[ -9  -1  -3  -2  -1  -2   8   6  -7   1  12   3   0  -1   2  -2   9  -1
  -2 -11  12 -12   0  -2   0   5  -2   5   6   4  12   9 -11   6  -4 -10
  -7  -3   5   5  -8  -1]	(66)
[-9  6  1 -4 -5 -4 -3  7 -1  1  3  0 -4 -4  4 -4  5  1 -6  9 18 -5 -5 -1
  0 -3 -7 -5  1  3 -4 12 -8 -3 -2  1 -9  0 -3  3 -2 -3]	(60)
[-12  10  -4  -1   7  -1   5  -2   0  -2   3   7  -1  -3   3   0  12  -4
   1   7  27  -4   1   5   1  10   4  -5 -10   4  -6   6  -8   0  -4   2
  -1  -2   3  12 -16   5]	(60)
[  8  10  -4   0  -4  -5  -5   6   0  -3  -2  23   4  -1   3  -4  10  -6
  -3   6  -2  -3   2  -3 -12   8   6  -5  -1  -3   4   5 -11  -4  -4   2
   2  -7   3   1 -10  -9]	(57)
[ -6   0 -11   3   3  -9   8   1  26  -1   8  11   4  -7   5  -3  12   5
   0   0   8 -12  -1 -10 -10   7  -5   5   4   3   9  11 -10  -4   0   1
  -6  -5   7  10 -19  -5]	(66)
[  4   7  -7  -2  -6   0   5   7  -4   2  -1  12   0  -6   4   0   8   5
   9   0   9   3  -2   2  -7   8  -6  -3   2   3  10   2 -10   0  -5  -7
   0  -1   8   3 -12  -1]	(52)
[ -3  -6  -7  -3   8   4   8 -10  -3   9  16  -2   0   5   3  -5   1   2
 -10   1  -3 -10  -2  -2   4   3  -6  10   0   1  10   0  -3  -3   2  -4
  -4   6   2   5  -9   3]	(60)
[  0   9  -5  -1   5  -8   9  18   1   5   1  30   5  -4   6  -5  19   1
   6   2  10 -12  -1   1 -11  16   0  -5   3  10   5   4 -20  -4  -9   4
   3  -4   7   8 -19   4]	(65)
[ -6   0 -12  -6   7  -7  21   6   0   5   8   3   4  -7  12  -7  10   4
   1  -2  10  -8  -1  -6  -9   9  -1   8   9   6  10   3 -14  -2  -5  -4
  -9  -3   5   3 -15  -1]	(66)
[  4   7  -8   5  -5   1   2   4   5   3   3  14  -1   7  -1   3   7   2
   2  -1 -20   2   4  -7 -10   2  -9  -9  -6   1   8  -1  -1  -2   8  -4
  -3   1  11   7   0 -10]	(57)
[  7   7 -17  -6  -2  -8  11   1   1  -1  -6  19  -3  -2   3  -4   5   8
  14 -12   8  -3   1  -1 -10   7  -1   3   4   9  17   2 -10   6  -2  -7
   8  -4   6  11  -9   2]	(55)
[  2   7  -4   2  -1   2  -1   4   2   1   4  25   2  -1  -2  -1  10   0
  -3   6   8 -11   0  -5 -11   7  -7  -4  -4  -2   2   3 -12  -3  -3   5
  -7  -5   5   2  -6  -9]	(49)
[-11  15  -5  -3   5  -4   5   5   1  -5   1  18   2  -5   3  -7  11   2
   7   3  27  -9   3   1  -9   9  -4  -2   2  12  -5   4 -14   0  -8   4
   5  -4  -1  12  -8   1]	(65)
[  0  21  -3   5   3  -5   2   2   2  -1   1  23   2   1   2  -5   8  -2
  -9   4  -1  -7  -3  -8 -11  19   2   9   2  -1  -3  -2 -13  -2 -13  13
  -3  -7   3   1  -8  -2]	(49)
[ -4   6  -3   4   4  -2   2   6   1   3  -1  23  -2   8   1   0  13  -4
  -9   3  -2 -11   0  -7  -2  12   3  -2  -3   1   0  -5 -10   1  -1  12
  -6  -3   3   0  -7   2]	(49)
[ 11   2   2  11  -1  -7   2   7   1   6   8  20   1   3  -1  -4  17  -1
  -6   3  -7 -13  -3 -14  -6  18   2  -9  -9  -3  -3  -4 -14 -11   7  13
  -8  -3   6   1 -16   0]	(57)
[ 12   1  -2  -4 -20 -12  -2   5   4 -14   3  15  -2   1  -5  -6  16  11
   1  -2  10  -4   1  -3 -14   3  -2 -10  -6 -13   4  -1 -23   0   1  -9
  -4  -5   0   0   0  -7]	(57)
[  8   9  -7   2   2 -10  -2  -3   2  -5  -3  15   0  -3   0  -4   6   0
  -4   0  -5  -5   1  -6 -12   8   2   4   2  -1   7   1 -14  -3  -8   5
   0 -11   1  -1 -11  -4]	(49)
[  3  -1  -5  -1   3  -4   4  -4   2   0   6  10   1  -1   6  -4  14   4
  -5   7  -3  -5   1  -4 -10  13   0   0  -2  -1   3   1 -12  -1   1  -1
  -1  -8   1   7 -12   2]	(49)
[  5   1 -14  -6  -2  -9   4   5  -5  -2  10   7  15  -4   8  -5  12  -2
  12  -2   6  -7   1  -3 -14   7   0   8   5   1  19   4 -17   1  -5  -6
  -3  -4   4   3 -20   0]	(52)
[ -8  12 -13   7   7  -4   2   0   2  -4   2  11   2   1   4  -3   8  -7
 -16  -2  12 -15   3  -3  -9   9   0  -3   2   2   6   5  -7  -1  -7  -3
 -11  -7   4   4   0  -2]	(49)
[ -2   4 -17   9   6  -3  18   1   8   1   6  12   2   1   7  -4  22  -4
 -24  -3   1  -9  -1 -12  -9  17   4   5   2   1   7   0  -9  -5   2  -2
 -12  -5  10  11 -10   3]	(49)
[ -2  11 -11  16   4  -6   5  23   7  -7   3  30  -6   3   0  -5  19  -4
  -9  -4  11  -8  -2 -10 -12  15   5   1   1  13   9   1 -19   5  -5  -2
 -11   2   8   6 -10  -1]	(49)
[-30  16   1  -6  -2   7   3   4   1  -2   5  -7  -1 -11   4  13   0 -10
   7   9  27   2   8   9 -12  -1  -5  -8   6   7  -4  12   6   8  -5 -15
   4   2   9  15   8  -5]	(55)
[-11   3  -3  -8   9   4   4  14  -8  12   9   7   1   2  11   2  12   0
   3  14  16  -1   2   2   0  11  -7  -6  -2  13  11  10 -12  -4   5  -6
   0   7  10  15 -23   3]	(60)
[  5   6   7   7  -1  29  -2   7   0  -1   2   4   2  -9   1  -1   2   0
  -1   0 -10  -4   1  -4 -18   1   0   5  -2  -4   3  -6  -9  -5  -1  -3
  -7  -4   5  -3   0  -1]	(57)
[ -3  12  -2  -2   2  -4  -4   8  -3  -1   1  14  10  -2   2  -2  11  -5
  -4  16  -5  -6   0  -3 -12  10  -1  -3   3   2  -6 -19 -11  -5 -10   5
  -2 -14   4  -1  -8  -4]	(49)
[  2  -1 -10  -5  -4 -11   8   4  -5   5  15  13   0  -5  11  -8  20  10
   6  -1  10  -6   1  -3  -2  18  -3   9  -4   6  11   3 -16  -4  -2   0
  -1   0   1   6 -32   3]	(52)
[  0   6   2   3   4  -1   3   0   4  -7  -3  13   0  -4   1 -10   8  -1
  -6   2   5  -8   0  -2  -7   6   1   0   5   0  -9   3 -10  -3   1   7
  -4  -1   0   2  -3  -3]	(49)
[  0  -3   0   5   7   3   5   1   5   5   0   1   2   2   2   2   6  -1
   2   3  -9  -3  -1  -9   7   9   3   2  -6   2  -7  -6   1  -2   7   6
  -3   0   3  -2 -13   3]	(49)
[-4 11  1 -2 -6  2 -4 10  5 -7 -1 -2 -1 -9  4 -5  9  1 -4 10 11  3  1  4
 -9 -5 -1 -7 -3 -8 -6 11 -6 -5  6  1 -4  6  2  5  0 -7]	(57)
[ -2   6  -3   2   4  -7   4  -1   2   1   8  12   3  -4   8  -3  14  -2
  -4   4   5 -12   3  -8  -9  10   0   5   2  -1   4  -4 -14  -4  -3   1
 -10  -8   8   5 -16   2]	(49)
[ -8  18  -4  -2  -4  -2  -6   6   1  -2   5  22   2  -1   8  -5  20   0
 -19  10   2 -11   0  -8 -10  10   1  -5   0  -5   2   6 -19  -3  -3   0
 -10  -7   8   3  -7  -4]	(57)
[-10  14  -3  -4  -1  -1  -9   1   1  -9  -1  32   0  -1  -5  -1   7  -4
  -7   0  11  -2   1  -1 -18   6   4  -2   4   1   3   5 -11   7  -5  -9
   0  -6   3   6   0  -5]	(65)
[ -5   7  -5   7  -3  -2  -1  -2   6  -9   4  14  -1  -1   2 -10  16  -2
 -19   4  16 -18  -2  -8  -4  12   6  -1  -4  -4  -3   3 -14  -1   2   3
  -5  -9   3  11 -17   0]	(49)
[  1  11  -7  -2  -6  -6   9   2   4 -10   5   6   1 -10   7  -3  12   3
   9  -1   0   2   3  -6 -13  14   1  -6  -1   0  -1  -1  -8  -7   4   0
  -3   1   8  11 -10  -9]	(57)
[  6  18 -17   2  -8  -4   5   6  -3   4  -6  13   8  -5   9  -5  -2   3
  -6   1  -5  -8  -2  -5 -16   5  -3   0   5   2   0   4 -10  -2  -4   6
  -5  -5   2  -5  -9  -4]	(49)
[  0   7  -8   0  10   4   7  -1  -2  -4   1   5   3  -3   6  -3  11  -4
 -15   6  -6 -11   0  -5  -7  13   5   1   2 -11  -1  -1  -8  -4   0  -1
   0  -7   5   6 -12  -1]	(49)
[-20   9   0  -2   4  -1   2   6   2   1  -2  15   2  -5   8   3  14  -3
   7   5  13  -6   5 -46  -8   4   0  -6   0  13   0   7  -7   2   0  -5
   1  -1  11  11 -10  -3]	(60)
[ 6  0  2  4  2 -2 -1  2  1  2 -4 18  0  8 -4 -4  8  7 -7  4 -6 -7 -5 -7
 -2  5  1 -5 -2 -3 -4 -2 -5 -7  0  5 -3  1 -3 -4 -3  0]	(49)
[  3   1   3  -3 -10   1  -1   8   6   4   2   7  -2   1  -7   0  11   0
  -5  -3   3  -7   0  -6  -3   5   0  -4  -1   0   2  -2  -2  -2   4  -9
 -10   1   3   2   0   1]	(57)
[ -5   1  -9   4   7  -3   8   3   0   3   7  15   4  -2   3  -4  14  -1
  -9   6   7 -14  -1  -5  -1  12   3   1   2   4  -1   4 -12  -3  -1   1
  -5  -7   3  10 -15   6]	(49)
[ -5  22   8 -13 -16   9 -17   8   1 -13   3  13  -7  -4   0   6  16  -4
 -14   4  -5   1   0  -2 -20   6   1 -23   7 -10   3   3  -3   5   4 -20
  -5   5  15   8  11 -20]	(55)
[  3  26 -11  -1  -5   0   1  -5   7 -14  -3  10   3  -8  -2   3   5  -6
 -12   3   9   3  -2 -12 -14  13   2 -10   0  -2   3   4   1   8  -2  -7
  -2  -6   1  11   9  -7]	(55)
[  4   4  -5  -1   5  -3  11  -1   1  -3   6  18   0   3  12  -5  16  -3
 -12   4  -4 -12  -7 -11  -8  17  -1   2  -2  -3   6  -4 -11  -5  -1   7
  -8  -8   8   8 -15  -1]	(49)
[-11   2  -9  -1   5  -1   7  -6  -3   4   2  10  -3   0   2  -2   7  -3
  -7   0  38  -6  -1   1   5   5  -1   0  -9   5   5  15  -9  -1  -5  -4
  -6  -1 -11  12  -9   5]	(60)
[  0  13 -10   5  -3  -2   1   3   3  -5   9  22   1   9   6  -9  24   4
 -21   8 -13 -15  -1 -15 -17  26   4  -3   3 -12   4   1 -18   0   1   5
 -14  -9  12   5 -16  -4]	(49)
[ 10   7 -12   0  -2  -3   2   3   4   6   3  16   1  -1  -2  -3   7   2
   0  -3  -8 -12   0  -6 -11   9  -1  -2   1  -2   7  -3 -11  -6  -1  -2
  -7  -2  21  -3  -3  -3]	(52)
[  0  13 -13   4   4  -1   3   2   2  -4   1   3  -3  -8   7   0   8  -4
 -11  13  11   4   0  -5  -8  17  -1  -8 -10   6 -10  10  -9 -11   4   8
  -2  -1   4  16 -11   1]	(60)

[ -4   0  -1   3   2   1   5  -4   1  -2 -10   8   6  -9  -2  -2   5   5
  -1  14  -1  -5   2   1  -1 -23   3   5   6  -4   1   0  -2   4  15   2
  -1  -2  -3  -3   9   2]	(89)
[  1  -3   4   1  -5   4   4  -4  -2  -2   6  -5   1  -1   6  -3  -1   3
  -2  -1  -1   5   2  -1  -4  -1   4   3   2   2  -1  -2  -1   3   5   6
 -10  -3  -7   2   4  -3]	(80)
[  7  -8   1   9  -8   9   0  -8  -3   0  -1  -8   2   6   5  -7   1   1
  -1  -3   1  10   4  -1  -4   4   9  -1   3   7   1  -3   4   2   8   2
 -14  10  -4   6   2  -8]	(80)
[ -8   2  -1  -2   9   2   1   1  -2  -4 -10   5   2  -4   0   4   6   0
   0  15  -2  -7   2   0  10  -8   3   1  -7   0   1  -2  -1   3   7   2
   1  -2   4  -4   3  16]	(86)
[-11   0   2   4   4   5  -2  -3  -1   2 -12  -5  -2   1   7  -5  -2  -1
   0   7  -1   4   3  -2  -5   1  13   1   2   3   1  -2   2  -2   4  12
 -16  -3  -9   1   5   5]	(80)
[ 2 -3  1 -2 -3  7  2 -5 -4  3  3 -1  1  4  8  1 -3  0 -1  4 -2  4  5 -1
 -1 -2 10  0  6  1  1 -6  3  7  2 -4 -7  0 -6 -1  4  3]	(80)
[  1  -4   3  -6 -13  10   5  -6  -2   2   4   4   0   2   9   2  -1  -2
  -2  11  -4   1   4  -1  -2 -18  12   5  19  -1   2  -9   2   7   3  -1
 -10  -3 -12   4   7  11]	(80)
[ -7   5  -4   6 -11   2   3  -6   5   6 -11  -4  -1   5   2   1  -9   1
   1  -5  -1   4   0  -1  -9   1   5  -1  12  -5   1  -1  -3   0 -13   0
  -6  -4  -5   1   3  -5]	(82)
[ -1  -5   9  -7   3   6   0  -2  -3  -1  13  -2   1   2   4   0   0  -4
  -3   5  -3   6  -1  -3  -5  -9   9   4  12  -2   0   0   1   6   6  -2
   3  -8 -14   0   2  15]	(87)
[ -5  -2   3  -5   6  -1   3  -1  -2  -6  10  -4   6  -3   1   4   3   4
  -1   1   0  -1   0   1   7   4  -5   1 -13   2  -1   4  -1   7   1   4
   2  -8   1  -1   3   1]	(74)
[ -1  -3   2   3  -7   4  -1  -3   1   2  -4  -6  -1   4   7  -2  -3   1
  -1  -5   0   3   2  -7  -5   3   8   1   9   1   0  -1   0   0   0   7
 -13  -2  -7   1   4  -4]	(80)
[  3  -7   4  -4   3  -3   3  -4   0  -3   3  -4   6   3  -1   6  -2   5
   2  17   0  -1  -3   2   5   0  -7   2  -9   3   0   4   0   6 -14   0
  14  -4   2   5   4  -1]	(74)
[ -5   3  -5   4   0   1   4   0   2   0 -30   4   5  -3  -1   4   3   4
   2  22   0  -6   2   2   8  -4  -5  -2 -15   0  -1  -2  -1  -1   5   5
  -2  -4   6  -2   5   7]	(86)
[  8  -8   6  -8 -15   6   6  -5   1   0  14  -4   5   4   4   1  -6   1
  -2   8  -2   6  -1  -1  -6  -8   0   5  10   0   0   0   1   8  -8  -7
   9  -6  -9   2   5  -1]	(87)
[ 0 -3  4 -3  4  4  0 -4 -2  1  7 -3 -4  4  3  1 -1 -1 -3 -3  0  3  0  1
 -1 -1  6  3 11  1  0  0  1  4 -2 -3  2 -1 -9 -1  1 12]	(87)
[-17 -10   3  -8  15   4  -1  -3  -9 -10   7   1   3   6   9   5   6  -2
   0  36  -2  -2   4  -2  15  -7  16   3 -19  10   0  -1   4  13  -4  -2
   9 -16   1  -8   9  22]	(74)
[ -5   1   5  -7  11   4  -2  -5  -5  -1  16  -3   1   7   7   0  -3  -6
  -1   9  -4   8  -1  -2  -3   0   8   2   3   0   1   0   2   7  -5  -6
   2  -9 -12  -1   2  21]	(87)
[  2  -6   5  -2  -9   4   0  -4   0   2   4  -7   2   3   5   0  -4   2
  -3 -10   1   8   0  -1  -9   1   5   4  12  -1   2   2   1   3   3  -2
   2  -5 -11  -2   2  -9]	(87)
[  3   1  -2  -5   4   1   6  -2  -1  -3  -1   3   6  -5   1   5   3   5
   1  17  -3  -7   2   2   9  -5  -9   2 -14  -2   0  -4   0   4   5   0
  -1  -2   3   4   7  11]	(86)
[-13   5  -2  -1   9   2   4   3   0   1 -25   0   4  -3   0   6   1   1
   1   5  -2  -7   1   0   7   1  -2   0  -5  -5  -1   1  -6   1   7   8
  -8 -12  -2  -8   5  20]	(86)
[ -4  -1   0 -10  11   1   5   1  -4  -3   0   7   4  -4   4   9   6   4
   0  15  -3  -8   4   0  14 -10  -1   2  -8  -1   0  -7   0   6   5  -3
   4  -6   2   0   6  14]	(86)
[  6  -2   3  -8 -15  11   8  -8  -2   1  13  -3   1   1  13   2  -4   1
  -1   6  -5   4   5  -1  -3  -2   3   3   3   3   1 -10   1   5   4   1
 -21  -4 -10  10   6   5]	(80)
[ -1   7  -1 -16 -17   5  -2   3  -1  -2  24   3  -3   5   9   7  -2 -14
   1  11  -6   5  -2  -3  -1   0  -2  -2  -6   1  -1  -4   1   5 -10 -14
   8 -15  -1   0  -3  22]	(82)
[  6   2   4  -7  -3   1   2  -6   1   1  19  -4   1   1   3  -1  -7   0
  -1  -1  -4   8  -4   0 -13  -1  -5   1   6  -6   1   2   0   4  -4  -8
   7  -4 -12   5   0  -2]	(87)
[  6  -5   5  -7  11   5   1  -6  -2   0  14  -8   4   6   9   3  -4   1
  -2   4  -2   8   1  -2  -2   5   4   3   2   2   1  -2   3   7  -2  -7
   3  -7 -15   1   2  13]	(87)
[ -1  -5   4   1 -10   6   0  -7  -1   2  -3  -4  -1   7   7  -1  -4   0
  -1  12   0   5   4  -1  -5  -4  14   3  10   3   0  -5   3   2  -6   3
  -9  -1  -7   3   5   0]	(80)
[-16   1   2   4  24  -4   1   3   0   0 -34  -2   4  -7   0   1   5   9
   1   8   1 -10   1   1   8   4   0  -2 -13   0   1   5  -5  -2  13  15
  -6  -8  -3  -9   8   9]	(86)
[ -4   1  -2  -4  -2   2   6   1  -1  -3 -13   6   5  -5   0   9   5   3
   1  21   0  -8   2   0   9 -10  -3   0 -14   1  -1  -2  -1   4   4   2
   5  -9   7  -3   7   9]	(86)
[ -6   5  -2  -1   3  -6   5  -3   2  -4   3  -1   4  -5   1   2  -2   9
   2  16  -3  -2  -1   4   4   1 -12   1 -23  -2   0  -1  -2   4  -8   5
  -3  -7   3   4   6  -7]	(86)
[ -7  -6   0   4 -12   0   4  -4   0  -5   0  -6   9   3   4   4  -3   6
   1   2   2   0   2  -1   2   5   1   2  -9   3   1   2  -1   9 -11  -1
   5  -9   0  -2   6 -16]	(74)
[ -7   4  -4  -6   2   1   8  -3   1  -1 -11   5   6  -3  -1   8   2   3
   2  23  -2  -7   3   1  11  -9  -8   0 -11  -2   1  -2  -2   4  -1   2
  -2  -8   4   3   4  18]	(86)
[  5  -7   7  -5   3   6  -1  -5  -3  -1   4 -10   5   7   5   0  -4  -1
  -2  17  -2   9  -5  -2  -5   1   1   5  -4   2  -1   4   2   6  -1  -1
  15 -10 -13   2   3  18]	(87)
[ -2  -3  -1   4   6   2   4  -5  -3  -6  -1  -7   8   0   4   0   0   8
   1   5  -2   0   3   1   5  10  -2   1 -17   1   0  -1   0   7  -1   1
  -7  -2   2   1   5  -5]	(74)
[ -5   6  -5   2   6  -1   1   6  -2  -2 -10   9   0  -6  -1   4   7   2
   0   1   1  -8   4  -1   5  -1   0  -5  -9  -1   1  -5  -2  -3  12  -2
   0   2   9  -8   1  -1]	(89)
[ -4  -4   2  -3  -3  11   0  -3  -4   2 -11  -3   4   6   9   5   0  -4
  -1   9  -2   2   4  -3   4  -1  12   3   6   2   0  -4   0   5   1   2
  -9  -7  -6  -1   5  20]	(80)
[ -1  -1  -1   2   3   8   3  -3  -3  -1 -26  -1   6   3   9   3  -1   5
   0  28  -1   2   5  -1   0  -1   7  -2 -12   2   1  -6   3   2  10   0
   2  -7  -4  -7  10  11]	(80)
[  3  -3   0  -3 -24  10   6  -4  -2   2   0  -3   2   2   7   2  -4   0
   0  -1  -2   3   5   0  -3  -5   3   3  10  -1   0  -6   1   5   1   4
 -15  -4  -6   5   5  -1]	(80)
[-13   8  -3   1   6   0   1   2   1   0 -26   0   2  -2   0   3  -1   2
   4  17  -1  -4   0   1   4   2  -2  -3 -16  -3   0   1  -4  -1   3   8
  -3 -12   1  -5   6  13]	(86)
[ -3  -2   1  -6   2   4  -2   3  -2  -2 -17   4   3  -2   3   6   3   2
   1  24   0  -7   4   2  11  -8   1   2 -10   3   0  -4   1   2   9   5
   1  -7   3  -2   7  16]	(86)
[  2  -5   2   0  -1   8   2  -7  -2   5 -16  -6   1   4   8  -1  -3   1
   0  13  -2   5   1   0  -1  -3   9   2   7   2   0  -4   1   1   7   6
 -12  -2 -11   2   7  16]	(80)
[-12  -2   0 -15  -5  11  -1   5   1   7 -18  12  -4   9   0  17  -4 -15
  -1  23   0  -7  -2  -4  10 -26  16   7  30   0   0   0  -5   5 -13  -3
  23 -19  -5  -7   3  36]	(82)
[ -9   2   1  -5   8   6   0  -4   0   3  -8   5   3   2   1   7  -1  -7
  -1  14  -5  -2  -2  -1   4 -16   8   6  18  -6   1   1  -5   8  -2  -3
   5 -10 -10   0   5  36]	(82)
[  2  -4  -2   4 -22   9   4  -5  -1   1  -5  -4   2   4   7   0  -3   2
   0   3   0   5   3  -1  -6  -2   8   2   4   1   0  -6   4   1  -1   1
 -10  -2  -2   3   4 -10]	(80)
[-13   5  -1   1   6  -7   3  -1   2  -5  -9   4   3  -6  -3   1   2   7
   3  21  -2  -7   0   2   5 -10  -4   0 -18  -1   0   1  -1   0  -3   9
   1  -5   5  -2   3  -5]	(86)
[ -1  -2   7  -9   3   6  -3  -1  -4  -1  13  -1   0   2   8   0   0  -7
  -1  11  -4   6  -2  -2  -6  -8   7   2   6   3   1   1   2   3   7  -4
   5 -11 -14  -1   3  20]	(87)
[ -2   1  -2  -3  15   2   3   1  -2   0 -23   4   4  -3   1   5   3   3
   0  22  -1  -8   2   2  16  -2  -6   2 -14   1  -1  -2  -1   2   5   6
   0  -4   3   0   6  26]	(86)

[ -1  12   3   1   0  12  -6   2  -2  -1  -4   2  -4 -13   1 -21   0   0
  -1  -6  13   3   1   0 -15   3 -12   4   1   2  -6   0   0   4   0  11
  -2  24  12   3   3  -1]	ZZ
[-1  3 -2  2 -1  6 -3  4 -2 -1 -4  1 -3  7  1 -8  3 -2  1  1  3  3 -3  3
 -8  2 -9  2 -1  4 -6 -3  3  3  0  6  0  5  6  3  2  2]	ZZ
[ -2  -4  -3   3   6  -3   1   5   3   0  -1   1  -3   3   0  -8   1   3
   0   3   4  -1  -3   3   5   2  11   1   1   2 -12  -6  -2   5   0  -2
  -2  10  -3   3  -5   1]	LL
[  0  -9  -6   1 -10   2   1   6   3   0  -3   2  -2  24   2   2   5  -6
   5   8  -2   2  -5   2   7   1  -4   1  -3   5  -2  -3   4   1   1  -2
   3  -9   0   1  -3   3]	ZZ
[  3  -9   4   0  -5   4   2  -4   2   2  -2  -3  -2  10  -2   9  -3  -1
   4   2  -9  -1   0  -1   1  -3   6   2   2   0  -3   0 -10  -5  -2   2
  -2  -8   4   4  -4  -4]	JC
[ -2  -2   2  -1  13  -2   2   3   1   5   1   0  -1 -12   3  -7   0   3
   0  -1  14   2  -1   1  -6   3   3  -1  -1  -4   0  -5   2   5   6  -7
  -4  18  -6   4  -3  -1]	LL
[ -1   5  -4   3  -3   0  -2  -2  -4  -6   0   0   1  -4  -3  -3  -2   4
  -6  -8  -9  -3   4   0  -3  -3   1   2   2  -1 -14   3  -5   2  -7  14
   2   1  10  -5   4   1]	CP
[ -4  -8   0  -2 -16   9   4  -1   4   3   0   1  -2   8   1  -7  -3   0
   1  -8   7   0   3  -6  -7   0 -10   6   0   0   1   7  -9   1   4   7
   3  23  11   0  -4  -6]	TL
